Below is a small trained network, with its code and all its weights. Each question gives an input and a target symbol and asks what happens when units are switched off, that is, made to give their printed mean instead of their output.

import numpy as np


def w(rows, s, z=0):
    codes = np.array(rows[::2]) - 128.0
    scale = np.full(codes.shape[1], s)
    scale[-1] = z or s
    return codes * scale


def f(y):
    return np.maximum(y, 0)


def softmax(a):
    e = np.exp(a - a.max(-1, keepdims=True))
    return e / e.sum(-1, keepdims=True)


def log_softmax(a):
    a = a - a.max(-1, keepdims=True)
    return a - np.log(np.exp(a).sum(-1, keepdims=True))


def net(x, mask):
    ids = ['γδζθλμξπτψω'.index(c) for c in x.split()]
    T = len(ids)
    res = E[ids] + P[:T]
    u = 0
    for l in range(3):
        q, k, v = (res @ M[l].T for M in (Q, K, V))
        z = softmax(np.where(np.tri(T) > 0, q @ k.T / 3**0.5, -1e9)) @ v
        res = res + np.where(mask[u], z, O[l][:, -1]) @ O[l][:, :-1]
        u += 1
        y = f(res @ A[l][:, :-1].T + A[l][:, -1])
        res = res + np.where(mask[u : u + 8], y, B[l][:, -1]) @ B[l][:, :-1]
        u += 8
    return log_softmax(res[-1] @ U[:, :-1].T + U[:, -1])


Q, K, V, O, A, B = {}, {}, {}, {}, {}, {}
E = w([
[88,128,161],'γ',
[63,54,173],'δ',
[13,35,93],'ζ',
[84,89,175],'θ',
[82,150,155],'λ',
[64,69,169],'μ',
[101,29,236],'ξ',
[148,157,153],'π',
[176,210,80],'τ',
[67,120,147],'ψ',
[72,253,103],'ω',
],0.016)
P = w([
[183,56,69],'0',
[104,108,255],'1',
[73,85,223],'2',
[71,103,202],'3',
[76,141,194],'4',
[71,149,181],'5',
[58,150,156],'6',
[60,162,150],'7',
[45,142,150],'8',
[47,151,156],'9',
[44,133,127],'10',
[52,140,136],'11',
[52,114,122],'12',
[68,118,137],'13',
],0.0066)
Q[0] = w([
[136,171,24],'L0H0',
[96,166,204],'L0H0',
[224,255,109],'L0H0',
],0.0084)
K[0] = w([
[250,88,179],'L0H0',
[69,113,25],'L0H0',
[69,126,253],'L0H0',
],0.0044)
V[0] = w([
[111,92,64],'L0H0',
[26,175,183],'L0H0',
[136,254,89],'L0H0',
],0.0097)
O[0] = w([
[27,160,83,78],'L0H0',
[247,113,47,252],'L0H0',
[142,150,165,121],'L0H0',
],0.013,0.0043)
A[0] = w([
[22,78,100,69],'L0N0',
[165,161,144,255],'L0N1',
[195,184,140,223],'L0N2',
[81,148,214,181],'L0N3',
[71,185,72,14],'L0N4',
[190,66,95,132],'L0N5',
[112,141,178,180],'L0N6',
[250,87,184,77],'L0N7',
],0.012,0.0024)
B[0] = w([
[193,175,103,177],'L0N0',
[127,4,33,209],'L0N1',
[1,81,70,255],'L0N2',
[192,229,55,223],'L0N3',
[169,187,120,150],'L0N4',
[115,201,243,228],'L0N5',
[11,192,139,183],'L0N6',
[53,195,99,247],'L0N7',
],0.0044,0.0083)
Q[1] = w([
[189,165,113],'L1H0',
[80,87,149],'L1H0',
[254,43,178],'L1H0',
],0.0092)
K[1] = w([
[99,117,66],'L1H0',
[2,189,12],'L1H0',
[195,105,187],'L1H0',
],0.007)
V[1] = w([
[184,79,175],'L1H0',
[134,254,113],'L1H0',
[70,68,120],'L1H0',
],0.012)
O[1] = w([
[74,237,240,18],'L1H0',
[253,201,177,254],'L1H0',
[94,145,26,108],'L1H0',
],0.0067,0.0089)
A[1] = w([
[180,199,70,85],'L1N0',
[54,154,79,3],'L1N1',
[236,108,126,59],'L1N2',
[139,130,242,60],'L1N3',
[127,56,255,168],'L1N4',
[112,122,213,29],'L1N5',
[67,205,123,218],'L1N6',
[150,126,161,109],'L1N7',
],0.0095,0.0045)
B[1] = w([
[148,112,242,248],'L1N0',
[125,78,246,139],'L1N1',
[79,123,179,217],'L1N2',
[77,121,12,150],'L1N3',
[197,202,52,154],'L1N4',
[188,193,3,135],'L1N5',
[76,63,211,155],'L1N6',
[123,95,123,142],'L1N7',
],0.0063,0.011)
Q[2] = w([
[122,146,181],'L2H0',
[89,130,10],'L2H0',
[218,129,3],'L2H0',
],0.0043)
K[2] = w([
[76,117,84],'L2H0',
[129,79,85],'L2H0',
[28,2,164],'L2H0',
],0.0087)
V[2] = w([
[254,138,198],'L2H0',
[91,80,202],'L2H0',
[173,28,53],'L2H0',
],0.0091)
O[2] = w([
[199,79,184,254],'L2H0',
[147,255,170,144],'L2H0',
[150,19,78,92],'L2H0',
],0.0089,0.0083)
A[2] = w([
[55,75,87,3],'L2N0',
[121,209,61,105],'L2N1',
[189,190,230,123],'L2N2',
[74,2,208,106],'L2N3',
[143,73,171,160],'L2N4',
[127,30,24,172],'L2N5',
[154,46,145,90],'L2N6',
[165,166,98,138],'L2N7',
],0.0089,0.0052)
B[2] = w([
[192,192,44,138],'L2N0',
[255,68,117,148],'L2N1',
[80,75,25,251],'L2N2',
[97,124,95,139],'L2N3',
[108,75,120,172],'L2N4',
[90,89,238,166],'L2N5',
[176,132,126,156],'L2N6',
[162,158,181,150],'L2N7',
],0.0092,0.02)
U = w([
[87,131,163,13],'γ',
[50,105,119,255],'δ',
[83,67,180,23],'ζ',
[93,145,149,16],'θ',
[73,132,196,102],'λ',
[19,120,154,119],'μ',
[127,254,73,182],'ξ',
[129,129,153,194],'π',
[156,101,32,34],'τ',
[99,115,170,143],'ψ',
[242,132,219,204],'ω',
],0.0074,0.0071)

Each question gives the input, a string of symbols that net reads in full, and the target symbol t.
The units are the heads (3 rows each of Q, K, V and O) and the neurons (one row each of A and B). Each row of codes is followed by its name. A weight is (code - 128) times the scale printed after its matrix; where a second scale follows, it is the last column's (O, A, B and U).
mask holds one flag per unit, layer by layer, with each layer's heads first. A switched-off unit (its flag False) gives its mean, the last column of its rows in O or B, instead of its output. The means were averaged over made-up inputs and are rounded, as every weight is.
A unit's drop is (log p(t) with every unit on - log p(t) with that unit switched off) / (log p(t) with every unit on - log p(t) with every unit switched off).
The circuit of an input: a set's keep is (log p(t) with only the set's units on - log p(t) with every unit switched off) / (log p(t) with every unit on - log p(t) with every unit switched off). Starting from the 12 units with the biggest drops (on a tie, the unit counted first), units are removed one at a time, each time the one whose removal leaves the highest keep (on an exact tie, the one counted first), for as long as the keep stays at least 0.8.
units of the circuit, in order: the units of the circuit, biggest drop first
top k neurons: the k neurons with the biggest drops, biggest first
k most important neurons of layer l: the k neurons of layer l with the biggest drops, biggest first
input ξ τ δ λ δ τ μ ω ω τ τ τ δ, target ω: units of the circuit, in order : [L2N2]
input ω τ τ τ λ θ μ ξ δ γ τ μ μ μ, target ω: top 4 neurons : [L2N2 L1N0 L0N2 L1N2]
input ω ψ τ ξ τ ω τ τ τ ξ ξ ξ τ λ, target ω: units of the circuit, in order : [L2N2 L2H0]
input ζ λ ξ, target ζ: 2 most important neurons of layer 2 : [L2N5 L2N2]
input ω τ τ ξ ω, target ω: top 2 neurons : [L2N2 L0N2]
input τ τ γ ξ τ μ δ ζ ψ, target τ: top 4 neurons : [L2N2 L0N3 L2N5 L0N2]
input ξ τ τ, target ξ: 3 most important neurons of layer 2 : [L2N2 L2N0 L2N4]
input τ δ τ ω τ μ ζ ξ δ, target τ: top 2 neurons : [L2N2 L0N3]
input τ θ δ ξ τ, target τ: 3 most important neurons of layer 2 : [L2N2 L2N5 L2N4]
input τ ω τ ω, target τ: top 2 neurons : [L2N2 L1N0]
input ζ θ μ ω δ θ λ, target ζ: top 2 neurons : [L2N5 L0N0]
input ω τ ξ ζ ξ ω ξ ζ τ τ τ, target ω: top 2 neurons : [L2N2 L0N7]
input ω δ ω τ λ τ τ ξ ω τ τ ω ξ, target ω: top 2 neurons : [L2N2 L1N4]
input τ τ ζ ζ ζ θ, target τ: top neuron : [L0N2]
input ω τ μ τ τ δ τ τ τ ω ω τ, target ω: 2 most important neurons of layer 0 : [L0N2 L0N1]
input τ ζ τ λ ξ μ λ, target τ: top 3 neurons : [L2N2 L0N3 L0N2]
input ω τ ω τ ψ, target ω: top 3 neurons : [L2N2 L0N2 L0N1]
input ω ω ω θ τ ω δ, target ω: top 2 neurons : [L2N2 L0N3]
input τ τ ξ ω ω μ, target τ: top 3 neurons : [L2N2 L0N3 L2N5]
input ω τ ζ ω ξ τ τ θ, target ω: most important neuron of layer 1 : [L1N0]
input τ ξ τ ζ τ ω, target ω: 2 most important neurons of layer 0 : [L0N5 L0N3]
input τ λ ξ ξ μ ω λ ζ π, target τ: 2 most important neurons of layer 0 : [L0N3 L0N0]
input ω ω ξ ψ μ τ ξ θ, target ω: 3 most important neurons of layer 1 : [L1N0 L1N2 L1N6]
input τ τ μ ω ξ ξ π, target τ: 3 most important neurons of layer 0 : [L0N3 L0N6 L0N4]
input ω μ τ τ τ ψ, target ω: 3 most important neurons of layer 1 : [L1N0 L1N6 L1N1]
